In the rows, zero is written as 128.
Each row of numbers belongs to one of the nodes below and depends on some of the facts about them. Some rows are named. Which node is each other row?

Named rows:
fluzun: [137 126 122 116 140 123 117 141 108 124 136 134 124 129 148 122 100 116
 132 129 142 135 147 129 124  75 117 134 132 127 145 145 139 132 131 140
 113 127 134 103 142]
zedron: [138 134 123 110 142 137 128  76 117 138 124 136 173 131 150 150  84 144
 146 147 149 126 144 155 147  38 119  99 132 118 182  51 140 156 132 156
  89 133 131 106 134]
traler: [133 113 123 145 142 118 125 160 117 123 143 133 120 125 142 129 118 106
 114 118 142 141 142 109 130 144 131 129 134 141 103 160 129 149 123 143
 127 117 132 106 140]
sofolol: [118 136 128 151 101 133 140 170 153 134 140 110 113 134 110 106 172 155
 139 123 100 129 115  93 154 180 131 143 113 123  81 118 107 155 120 125
 151 106 101 152 117]
regu: [133 130 132 153 146 133 139 159 154 139 139 123 120 129 114 109 191 110
 123 117 101 128 129 103 156 190 124 133 125 159 100 135 117 163 124 135
 138 133 115 131 130]
basan: [110 143 135 107  91 123 114 124  96 135 114 108 125 142 121 100  75 179
 141 145 109 124 131 145 150  28 117 137 122  86 151  82 139 145 124 117
 136 126 110 139 114]
mustim: [132 125 121 140 142 127 126 154 132 123 141 130 116 122 137 127 147 104
 123 121 139 139 150 106 133 133 127 133 133 143 119 157 132 135 124 130
 121 119 138 107 143]
bupir: [139 136 140  92 112 116 120 121 144 126 113 133 117 136 134 151 147 132
 127 131 155 118 115 121 110 101 138 145 135  93  73 127 128  78 141 140
 119 159 137 136 130]
plostaflo: [137 116 121 116 138 127 116 115 114 124 129 135 135 129 148 148  97 129
 135 129 157 134 147 130 125  89 126 125 135 123 114 145 139 114 134 139
 115 122 137  98 140]
guflon: [127 144 124 130  93 144 118  67  91 165 113 112 172 124 118  99  87 187
 159 150 103 119 151 158 114   6 114 140 122  96 199  39 137  75 127 116
 131 127  97 143 112]
pogral: [135 108 120 139 143 129 122 133 129 123 134 135 126 125 138 151 135 116
 128 119 154 137 140 112 124 158 131 127 135 146  88 159 133 113 131 134
 130 118 139 103 139]
tisis: [135 123 120 139 144 125 132 145 127 128 142 134 131 122 141 130 125 111
 127 122 134 135 145 133 131 120 122 127 133 144 141 130 131 155 124 138
 116 119 128 110 139]
lopom: [132 121 120 138 145 122 134 148 131 127 143 133 130 124 142 135 122 109
 126 122 140 136 143 129 138 113 124 122 133 141 138 129 128 163 121 138
 115 118 126 110 141]
rikle: [131 141 129  99 120 125 125 116 112 123 115 135 119 132 143 130  76 126
 127 149 123 121 106 144 131  78 116 122 133 100 193  69 141 152 128 138
 109 124 133 148 125]
baple: [127 139 132  97 120 129 123  91 117 122 103 136 128 132 142 154  71 135
 125 149 139 119  97 148 132 120 119 109 132 104 177  78 143 140 135 124
 113 131 142 146 120]
pesor: [137 135 122 113 141 126 123 115 111 131 135 135 145 129 149 124  88 126
 139 139 141 131 148 149 138  34 114 122 133 118 177  80 138 157 127 147
  96 129 126 106 139]
brunus: [137 143 117  93  96 132 114 107 104 130 115 114 117 116 133 106 193 133
 124 120 135 120 152 155 103  49 103 150 143 125  91 138 125  67 138  99
 135 150 111 114 117]
sopler: [132 114 119 138 145 132 129 117 132 126 134 135 142 124 140 154 123 120
 131 123 152 135 142 133 133 138 129 115 135 142 110 135 131 138 129 139
 120 118 136 106 138]

There are 4 kinds of fact about the nodes: σ, θ, β, Ψ.
σ: comes just before; θ: belongs to class; β: points at; Ψ: sits directly inside
pigrom {σ=gabris, θ=e, β=brumo, Ψ=ritim}
trudakir {σ=nestes, θ=f, β=drebe, Ψ=drobe}
brife {σ=lekek, θ=b, β=zinol, Ψ=druluplak}
brigin {θ=c, β=lusku, Ψ=kiplu}
pevam {σ=grevepel, θ=a, Ψ=noman}
fude {θ=a, Ψ=sitro}
nuzim {θ=d, β=dison, Ψ=plostaflo}
deskun {θ=b, β=karu, Ψ=bomar}
bupir {σ=surom, θ=b, Ψ=tomak}
beplu {θ=a, Ψ=stiregem}
plopak {β=drobe}
drobu {σ=pobrak, β=vugeskur, Ψ=supu}
noman {σ=guflon, β=vesastar, Ψ=supu}
dusu {σ=klugrer, Ψ=tisis}
kiplu {β=miste, Ψ=fubram}
stonor {θ=b, Ψ=gigas}
seres {σ=rura, θ=f, β=tabok, Ψ=sopler}
miri {σ=pogral, θ=b, β=stusta, Ψ=stileflok}
pesor {β=skituki, Ψ=sopler}
tirik {β=bremuklol}
goflin {σ=plostaflo, θ=c, Ψ=skufak}
zazok {σ=susos, β=leskeden, Ψ=drobe}
klomuka {Ψ=fostek}
lopom {β=fledre}
vurum {σ=goflin, β=pigrom, Ψ=skufak}
plusturu {σ=nanir, θ=c, Ψ=bomar}
briklen {σ=basan, θ=f, β=fostek, Ψ=kegrin}
plemi {σ=briklen, θ=e, Ψ=kegrin}
susos {σ=plefle, Ψ=drobe}
kovabro {θ=d, β=badriva, Ψ=vazudo}
timam {Ψ=badriva}
siklu {Ψ=drigres}
zeski {σ=bupir, θ=e, Ψ=tomak}
stokle {σ=stoskol, β=klugrer, Ψ=bremuklol}
stoskol {σ=skoza, θ=e, β=tazul, Ψ=bremuklol}
moku {σ=betredrok, θ=f, β=plusturu, Ψ=vurum}
tiste {σ=laflok, θ=d, Ψ=kiplu}
koruk {σ=zeski, Ψ=tomak}
flovul {σ=plusturu, θ=e, β=pidal, Ψ=bomar}
nanol {β=platrem}
guneso {σ=lapur, θ=f, β=neflo, Ψ=gestil}
flirur {σ=rikle, θ=d, Ψ=lopom}
basan {σ=bomar, θ=c, β=traler, Ψ=kegrin}
drebe {σ=moku, θ=c, Ψ=vurum}
budasar {σ=fliklis, θ=b, Ψ=kubin}
traflu {σ=flovul, θ=f, Ψ=bomar}
plefle {σ=trudakir, β=mustim, Ψ=drobe}
baple {θ=d, Ψ=vuzek}
kabrel {σ=mubru, θ=e, Ψ=noman}
mustim {σ=sopuvos, β=nestes, Ψ=tirik}
bebuk {σ=vazudo, θ=d, β=grokle, Ψ=skogrin}
gruplur {β=klolam, Ψ=nanol}
stusta {σ=dredro, β=gamek, Ψ=nanol}
rodro {θ=e, β=goflin, Ψ=klostus}
vesastar {σ=zedron, Ψ=gestil}
modustel {σ=druklatra, θ=c, Ψ=traler}
klida {θ=f, β=koruk, Ψ=plefle}
drotrom {θ=b, Ψ=mustim}
plova {σ=bravim, θ=e, β=stomupan, Ψ=pogral}
kerotror {σ=leskeden, θ=e, Ψ=rura}
stomupan {σ=fledre, θ=f, Ψ=renik}
stileflok {β=guneso}
badriva {β=kleplo}
kliplis {σ=budasar, β=revur, Ψ=kubin}
groplo {θ=a, Ψ=skoza}
skolus {θ=a, β=stoskol, Ψ=kliplis}
lekek {θ=c, β=ploten, Ψ=druluplak}
fugrer {σ=miste, θ=b, Ψ=zazok}
skoza {β=laklin, Ψ=bremuklol}
trugrer {σ=skalen, θ=d, Ψ=ligubrol}
platrem {σ=baple, θ=b, Ψ=vuzek}
gobudur {σ=pesor, θ=d, Ψ=sopler}
druluplak {Ψ=tomak}
plura {σ=tiste, θ=a, β=tisis, Ψ=kiplu}
zedron {Ψ=gestil}
lafel {θ=d, Ψ=siklu}
vodutri {θ=b, β=trapuskel, Ψ=plakadu}
sitro {β=nuzim, Ψ=drobe}
grevepel {θ=d, β=rikle, Ψ=noman}
skituki {σ=vades, θ=d, β=gestil, Ψ=lakedrar}
tazul {θ=c, β=kluklum, Ψ=traler}
regu {σ=gudrus, θ=a, β=trudakir, Ψ=susos}
rini {θ=c, β=niklusta, Ψ=ritim}
leskeden {θ=a, β=klosko, Ψ=rura}
mubre {σ=tredrek, θ=e, β=sofolol, Ψ=vuzek}
tabok {θ=d, Ψ=ligubrol}
penir {Ψ=vabru}
tredrek {σ=platrem, θ=d, Ψ=vuzek}
klostus {σ=traler, Ψ=lopom}
bufu {θ=b, Ψ=timam}
flegrirom {σ=mustim, θ=f, β=nabuska, Ψ=tirik}
zinol {σ=revur, θ=d, β=mufi, Ψ=badriva}
rura {σ=gobudur, β=druklatra, Ψ=sopler}
dribres {σ=kleplo, θ=f, β=lafel, Ψ=bugi}
rigrem {σ=flitri, θ=d, β=nanir, Ψ=zedron}
brumo {θ=a, β=bodrur, Ψ=klomuka}
kliklepla {σ=guneso, β=vuga, Ψ=gestil}
lapu {σ=klomuka, θ=b, β=flikon, Ψ=fostek}
grefem {θ=e, β=vurum, Ψ=stokle}
piplage {σ=gamek, θ=b, β=rigrem, Ψ=trapuskel}
vuga {σ=fogi, θ=a, β=mubre, Ψ=vesastar}
vazudo {σ=fluzun, β=ritim, Ψ=skogrin}
dison {σ=grubrivan, θ=b, Ψ=lakedrar}
guflon {θ=c, Ψ=supu}
grokle {θ=b, β=plakadu, Ψ=sopuvos}
nestes {σ=sitro, θ=f, Ψ=drobe}
rikle {σ=patrin, θ=d, β=briri, Ψ=lopom}
laflok {σ=brigin, θ=d, β=sopuvos, Ψ=kiplu}
gista {σ=flavur, θ=d, Ψ=pugril}
flapak {σ=lusku, θ=b, β=kerotror, Ψ=stokle}
mobo {σ=stuke, θ=b, Ψ=badriva}
tisis {β=tomak}
pluske {θ=f, β=stozi, Ψ=fluzun}
stiregem {β=susos, Ψ=plopak}
stozi {σ=pluzu, θ=c, β=noman, Ψ=klomuka}
klosko {σ=zinol, β=skalen, Ψ=badriva}
plostaflo {Ψ=skufak}
klolam {β=penir}
dredro {σ=gruplur, θ=b, Ψ=nanol}
braru {σ=dison, θ=d, β=bravim, Ψ=lakedrar}
flikon {θ=c, β=kegrin, Ψ=pesor}
karu {σ=siklu, θ=d, Ψ=drigres}
vugeskur {σ=drebe, θ=b, Ψ=vurum}
lakedrar {σ=nabuska, Ψ=klolam}
laklin {σ=drotrom, θ=b, β=koni, Ψ=mustim}
stuke {σ=vuzek, Ψ=badriva}
punas {σ=brotri, θ=b, β=seres, Ψ=zedron}
gudrus {θ=e, Ψ=susos}
trapuskel {σ=karu, β=piplage, Ψ=drigres}
kluklum {θ=a, β=patrin, Ψ=stuke}
platom {θ=f, β=loplu, Ψ=lapur}
fledre {σ=steplun, β=sitro, Ψ=renik}
ritim {σ=kiplu, β=flovul, Ψ=fubram}
vuzek {σ=klosko, β=zazok, Ψ=badriva}
patrin {β=vades, Ψ=lopom}
bugi {β=druluplak}
fostek {β=kabrel}
klugrer {σ=fisti, θ=d, Ψ=tisis}
ribadro {θ=b, Ψ=stusta}
pobrak {σ=ligubrol, θ=f, Ψ=supu}
lofi {σ=rodro, θ=d, β=vuzek, Ψ=klostus}
briri {σ=tazul, θ=d, Ψ=traler}
betredrok {θ=e, Ψ=vurum}
fluzun {β=plemi, Ψ=skogrin}
sofolol {σ=kerotror, θ=c, β=rura, Ψ=rura}
surom {σ=druluplak, θ=a, Ψ=tomak}
fliklis {Ψ=kubin}
loplu {σ=flikon, θ=c, β=regu, Ψ=pesor}
flitri {σ=punas, θ=b, Ψ=zedron}
skise {σ=lofi, θ=d, β=bupir, Ψ=klostus}
nustu {θ=e, Ψ=klosko}
traler {σ=flirur, β=lapur, Ψ=lopom}
bodrur {θ=a, Ψ=vesastar}
pamo {θ=b, β=skolus, Ψ=drobu}
pogral {Ψ=stileflok}
firar {σ=mobo, θ=a, Ψ=badriva}
lusku {σ=grefem, θ=e, Ψ=stokle}
brunus {σ=pevam, θ=b, β=budasar, Ψ=noman}
ligubrol {σ=pidal, Ψ=supu}
ploten {σ=trotri, θ=e, β=skise, Ψ=stuke}
flabros {σ=plura, θ=e, Ψ=kiplu}
pidal {σ=noman, θ=a, β=gruplur, Ψ=supu}
fisti {θ=e, β=stokle, Ψ=tisis}
brotri {θ=e, Ψ=zedron}
letol {σ=ritim, θ=a, Ψ=fubram}
flavur {θ=a, Ψ=pugril}
mufi {σ=lora, θ=e, β=stileflok, Ψ=traler}
vades {σ=braru, θ=b, β=basan, Ψ=lakedrar}
druklatra {σ=mufi, θ=e, Ψ=traler}
fogi {σ=bodrur, θ=c, β=plefle, Ψ=vesastar}
klabrom {σ=pamo, θ=c, β=vazudo, Ψ=drobu}
gegrir {θ=b, β=pamo, Ψ=dusu}
truska {σ=trugrer, θ=b, Ψ=ligubrol}
steplun {θ=c, Ψ=renik}
gamek {θ=d, β=bugi, Ψ=trapuskel}
niklusta {σ=loplu, θ=d, Ψ=pesor}
mubru {σ=brunus, θ=f, β=fubram, Ψ=noman}
busek {σ=fude, θ=d, Ψ=sitro}
skogrin {β=bebuk}
grubrivan {θ=c, β=miri, Ψ=lakedrar}
klavir {σ=flapak, θ=b, β=lofi, Ψ=stokle}
soskil {σ=gegrir, θ=f, β=gruklano, Ψ=dusu}
lora {σ=briri, θ=c, β=tiste, Ψ=traler}
gabris {σ=rini, θ=a, Ψ=ritim}
klago {σ=ribadro, θ=e, Ψ=stusta}
kleplo {θ=d, β=flegrirom, Ψ=bugi}
miste {θ=a, Ψ=zazok}
klete {σ=plemi, θ=c, β=briklen, Ψ=kegrin}
bomar {σ=skoplezas, Ψ=kegrin}
koni {σ=stonor, θ=d, β=gegrir, Ψ=gigas}
gruklano {θ=d, β=vodutri, Ψ=fliklis}
lapur {σ=vesastar, Ψ=gestil}
skoplezas {θ=d, Ψ=kegrin}
skufak {β=firar}
sopuvos {Ψ=tirik}
revur {σ=timam, θ=f, β=fugrer, Ψ=badriva}
nanir {σ=deskun, θ=a, β=fogi, Ψ=bomar}
skalen {σ=tabok, θ=d, β=drobu, Ψ=ligubrol}
pluzu {σ=brumo, θ=f, Ψ=klomuka}
bravim {θ=d, Ψ=pogral}
pugril {σ=drobu, Ψ=supu}
neflo {σ=lafel, θ=c, β=lekek, Ψ=siklu}
nabuska {θ=f, β=deskun, Ψ=klolam}
trotri {σ=kluklum, θ=e, Ψ=stuke}

Rows to name:
No name comes twice in this set of rows, the named rows included.
[113 117 124 157 117 127 142 169 149 125 140 116 129 140 110 101 181 148
 151 120  96 126 103 112 119 169 141 140  85 122 159 126  97 148 122 128
 153 104  88 153 118] | neflo
[117 128 130 148 100 138 139 150 154 129 132 112 117 137 111 126 169 165
 140 125 106 129 105  92 158 185 140 133 117 121  60 124 110 141 126 127
 151 108 112 150 116] | modustel
[131 127 113 154 139 143 121  79 130 128 109 123 166 115 113 100 206 117
 148 115 109 121 124 147 105 191 131 138 140 159 155 121 100  77 118 148
 142 105  93 138 119] | kabrel
[112 139 112 128  91 141 111 117  85 122 116 107 125 121 111  96 184 163
 151 118 101 129 147 144 103 102 112 150 140 119 157 155 111  70 123 104
 152 103  88 132 115] | mubru
[130 142 142  94 114 106 124 144 140 125 117 128 114 134 134 124 127 113
 111 130 143 119 121 129 112  79 131 144 131  94 107 138 128 102 130 116
 114 165 138 139 130] | punas
[103 138 129 130  97 118 120 166 126 121 125 108 112 139 111 101 110 160
 135 129 107 127 127  99 134 142 122 146 111  99  98 157 128 120 126 100
 151 116 118 143 119] | loplu
[125 138 121 158  93 142 139 144 134 155 147 108 111 114 111  98 164 178
 139 121  95 131 153 150 114 156 110 152 127 154  74 137 125  88 125  91
 154 115 103 146 113] | klabrom
[121 135 143 101 123 106 133 143 155 121 110 127 115 130 118 160 148 109
 101 120 159 119 106 114 112 171 141 134 134 105  58 158 124  98 132 103
 132 159 144 137 123] | mobo
[137 140 141  99 119 115 137 148 153 132 128 130 114 128 122 134 171 113
 113 123 134 119 114 125 117 126 136 145 130 107  90 109 114 118 126 141
 117 156 130 148 128] | grokle
[113 142 128 119  94 135 119 165 140 124 129 107 110 140 111 102 157 154
 140 137 105 132 140  77 160 100 130 147 115  94  83 140 130 115 122 118
 146 115 129 145 132] | fogi
[125 137 141 143 139 123 118 134 100 134 122 118 125 132 132 100 102 122
 105 119 106 127 135 134 147 173 122 127 131 140 124 151 138 151 123 129
 129 154 125 113 120] | skolus
[124 132 121 158 149 137 143 147 154 129 145 128 122 117 116 134 190 100
 118 118 126 138 146 110 159 165 135 116 133 157 129 133 119 162 114 127
 117 113 137 124 142] | trapuskel

Now the same nodes, written a new way:
Known rows:
pluzu: [130 140 115 114 147 141 133 140  97 152 156 120 175 132 115 128 188 111
 130 131 104 113 132 123 123 142 118 141 113 134 127 122 132 120 139 127
 135 136 130 141 142 116 126]
rikle: [125 146 159 153 149 127 119 126 168 113 119 133 126 110 120 134  54 123
 150 129 117 146 126 128 119 117 147 112 149 135 131 143 118  98 119 131
 127 121 126 130 109 148 123]
flapak: [129 125 104 116 148 120 125 130  92 120 130 117 156 144 129 127 172 138
 141 135 125 134 127 117 116 164 109 110 113 157 137 116 134 134 146 124
 133 140 131 128 142 120 131]
lafel: [128 124 140 143 119 143 126 136 160 152 113 129 129 106 129 140 118 145
 151 120 100 135 140 117 109 100 135 132 153 107 117 122 123 117 118 132
 121 132 124 115 112 142 138]
drigres: [132 122 120 130 126 122 125 127 129 136 119 131 113 120 127 126 164 124
 116 125 147 117 131 122 115 115 128 147 128 120 127 132 142 114 124 127
 128 122 124 122 130 124 126]
dison: [133 135 141 154 122 126 119 128 148 119 136 141 116 128 128 110  99 119
 129 146 134 128 126 115 107 177 115 137 123 152 138 127 102 142 108 115
 133  92 113 139 134 129 122]
mufi: [129 138 134 113 154 104 125 116 121 134 124 118 188 144 111 129  99 121
 141 114 112 162 139 150 121 133 170 124 140 158 127 126 135 122 144 120
 137 164 142 157 148 125 126]
trotri: [128 121 140 120  81 144 144 129 145 159 134 130 160 127 127 129 109 138
 144 114 109 143 137 136 108 133 139 141 151 109 112 121 119 170 106 127
 130 125 131 144 130 126 135]
pidal: [134 126 162 114 124 113 124 113 131  93 151 139 106 130 121 114  11 100
 115 140 143 119 126 165 165 185 148 138 124 135 124 139 101 121 128 120
 129 114 123 120 130 144 116]
ritim: [131 122 119 130 121 123 125 125 111 121 129 120 108 132 133 132 160 137
 116 130 143 119 147 138 119  95 122 128 131 132 127 126 146 121 130 132
 129 140 127 137 130 131 131]
stonor: [131 123 120 156 133 138 127 134 135 143 125 129 133 127 142 122 145 155
 124 133 114 141 137 100 100 146  99 120 127 135 129 109 116 147 122 125
 134 111 119 136 132 120 136]
kabrel: [125 118 136 121  83 147 147 130 160 139 128 130 149 123 140 127 107 141
 108 107 100 152 120 130 169 109 145 137 129  94 101 117 113 162 114 132
 122 127 138 137 129 123 142]
plusturu: [132 129 139 154 143 128 120 135 150 135 115 129 137 111 121 125 106 140
 153 127 117 138 136 107  91 143 125 124 139 140 134 127 114 124 111 126
 131 114 120 134 126 133 131]
bremuklol: [131 122 117 126 132 127 121 129 132 136 120 131 118 124 128 131 158 126
 118 128 143 119 128 122 122 113 121 144 125 125 128 131 142 121 121 129
 128 123 123 115 131 123 127]
gegrir: [130 123 107 144 131 135 137 138  92 103 152 122 145 140 139 134 145 136
 142 136 116 134 118 106 109 128 106  96 117 155 142 112 129 133 143 122
 135 128 128 126 141 124 126]
loplu: [125 114 126 115  70 121 127 130  98 115 149 125  99 147 139 124 125 137
 139 141 121 116 144 138 117 135 129 139 131 137 129 121 121 138 135 121
 118 140 129 113 132 149 132]
drebe: [126 126 117 123 144 128 125 138 121 142 118 124 152 122 124 126 167 139
 149 124 112 133 125 107 106 134 123 125 124 132 135 125 129 122 133 128
 125 137 129 123 134 125 134]
druluplak: [133 133 142 130 153 112 115 119 154 117 115 143 111 116 116 118 105  98
 110 132 167 119 116 126 124 137 134 144 125 136 140 147 129 103 110 124
 131  98 121 120 128 122 113]

Name these rows:
No name comes twice in this set of rows, the named rows included.
[127 145 158 170 100 126 127 125 153  66 146 143  97 120 128 128  23  99
 135 143 142 128  91 109 120 121 140 110 133 143 152 141 105 112 116 118
 128  84 125 105 115 143 100] | tazul
[131 117 131 161  82 151 150 127 138 109 152 130 161 125 144 146  63 141
 144 111  97 151 119 118 112  82 152 101 157 125 116 107 126 139 120 128
 137 123 130 122 130 132 126] | stoskol
[140 125 145 154  87 152 146 134 114 103 159 135 130 127 134 137  69 118
 153 133 119 116 125 131  94 130 127 107 151 136 131 121 120 142 121 123
 137 112 117 124 126 135 118] | kluklum
[113 139 136 147 179 134 125 124 155 116 146 135 136 126 121 129  65 128
 141 144 123 133 141 156 140 159 110 120 139 135 130 136 112 121  99 143
 140  87 115 157 116 143 123] | nanir
[ 99 132 119 117 105 149 131 131 144 120 148 123 103 131 135 139 125 149
 138 127 104 122 132 148 174 104 106 131 138  89 116 133 122 131 109 147
 114 122 134 129  99 154 139] | rigrem
[138 127 155 144 129 127 127 130 154 122 139 138 133 107 121 114  61 111
 123 136 123 129 129 140 135 152 136 142 126 130 120 133 100 124 109 124
 132 102 115 138 132 136 124] | pevam
[133 132 151 158 157 136 124 121 168 136 125 142 130 114 124 124  64 122
 128 137 125 139 133 123 111 154 132 130 143 125 127 124 110 116 112 129
 137  97 112 130 123 130 122] | surom
[139 116 132 120 131 121 125 130 125 146 120 134 119 116 122 125 144 121
 143 124 158 114 138 136  84 140 118 140 139 128 132 138 140 139 113 125
 131 121 119 128 133 125 123] | stuke
[131 114 150 110  89 116 123 129 117 113 135 126 109 125 119 125  56 122
 137 127 121 117 146 166 129 130 160 145 139 128 122 138 114 107 129 118
 119 149 130 121 133 162 131] | skalen
[128 155 138 121 183 126 123 129 134 130 142 136 164 130 104 117 129  78
 131 143 136 123 106 132 138 177 135 134 112 142 142 150 118 111 127 126
 138 103 128 138 136 113 113] | nestes
[130 144 148 131 158 105 116 114 147  94 122 139 108 123 120 122  70 101
 113 135 177 122 112 142 142 128 138 126 123 148 143 154 128 107 122 127
 132 105 125 126 120 128 107] | sitro

The same nodes again, as new rows of numbers:
Known rows:
pluzu: [112 123 116 123 126 112 149 127  99 112 130 109 141 133 118 124 129 150
 123 129 127 128 130 112 113 139]
traler: [ 84 112 134 116 116 110 112 139  90 132 117 115 112 117 163 115  92 161
 129 100 131 113 157 126  96 104]
soskil: [ 99 139 114 125 125 118 137 131 107 102 140 104 155 117 121 126 124 156
 111 112 149 115 116 111 117 167]
vurum: [113 136 129 135 125 134 134 129 131 119 148 107 135 137 135 125  95 154
 117  98 136 102  96 128 110 135]
dredro: [130 125 139 137 126 135 120 140 145 144 123 155  99 131 124 153 123 131
 119  90 142 106 135 152 119 161]
trotri: [107 135 128  95 137 116 164 110 131 119 117 125 118 124 115 135 133 148
 186 118 141  97 128 105 124 185]
klabrom: [125 131 105 130 121 135 110 161 158 120 123 145 141  83 111 126 115 125
  93 110 162 104 114  92 100 161]
flitri: [140 124 139 140 124 141 122 136 142 138 130 153 104 141 119 157 125 129
 110  92 142 110 130 163 122 157]
mobo: [126 120 134 111 143 138 133 137 156 140 114 158  93 128 131 152 132 130
 163  87 136  81 130 134 127 185]
revur: [164  93 122 105 138  48 168 123  76 105 114 137  36 191 132 142 205 132
 185 183  80 146 151  51 123 101]
klostus: [ 85 120 133 116 117 124 116 142 103 127 122 111 131 111 156 114  83 162
 125  87 141 110 140 136  98 119]
skolus: [143 102 109 121 141 129 113 170 113 126 132 139 121 146 120 111 129 142
 108  96  92 107 112 107 115 122]
klolam: [123 125 137 131 132 108 136 145 119 111 133 132 119 153 134 119 120 142
 133 129 127 125 116 131 117 119]
flavur: [143 103  94 132 139 140 112 174 162 131 127 140 130  97 116 106 128 137
  99 113 115 119 115  77 104 110]
kegrin: [123 114 133 138 123 112 160 125 116 133 140 135 121 164 117 117 115 144
 125 135 115 111 114 134 118 112]
kiplu: [114 114 128 134 127 101 139 149 112 108 151 130 117 160 131 137 150 129
 112 137 127 127 126 132 122 128]
fostek: [129 135 137 137 135 109 133 138 115 113 136 133 113 154 133 123 115 146
 129 123 121 123 111 125 115 118]
skoza: [118 128 133 127 130  97 130 144 117 105 147 125 102 151 141 136 133 137
 125 122 122 124 121 118 113 118]

Name these rows:
No name comes twice in this set of rows, the named rows included.
[145 130 142 142 132 123 117 138 137 139 114 166  92 139 120 145 126 136
 123 101 137 103 130 151 126 155] | vodutri
[104 130 128 136 128 137 122 138 155 148 144 147 109 119 112 150 111 130
 101  78 157  79 127 152 119 175] | lapu
[157 120 136 135 129  80 148 143  98 106 145 139  74 185 140 146 152 128
 131 156  94 154 131 121 112  78] | zedron
[123 140 126 135 127 150 140 127 130 119 133 114 143 129 138 130  92 159
 135 101 127 119 103 140 110 122] | koruk
[114 141 121 134 112 122 154 100 111 131 134 108 142 123  96 136 118 156
 110 114 158 112 129 133 125 181] | pigrom
[129 116 107 135 124 100 157 121  90 113 125 115 121 142 112 134 149 150
 116 146 116 131 133 103 122 139] | briklen
[140 135 126 132 110 104 162  96 103 133 123 122 106 140 103 143 130 150
 133 136 129 134 135 122 117 135] | lusku
[150  98  98 124 140 131 122 171 113 126 136 134 120 136 116 125 146 136
 102 104  83 114 126 108 117 114] | leskeden
[141 112 111 124 117 112 144 145 111 134 130 144 101 146 109 145 129 121
 104 121 108  98 134 119 111 142] | flikon
[141  99 104 102 145 166 122 150 140 134 121 113 145 124 129 112 121 159
 146  76  98  79  98  89 119 161] | firar
[113 138 121 135 134  95 149 146 121 113 152 130  98 143 137 140 122 139
 121 119 113 118 120 116 111 104] | fluzun
[114 135 104 135 126  90 160 126  94 112 143 115 107 135 113 137 135 150
 108 130 115 119 132  98 117 125] | moku
[152  98  95 127 138 130 121 162 108 131 137 129 106 139 118 123 138 144
 100  95  84 108 116 100 113 112] | brumo

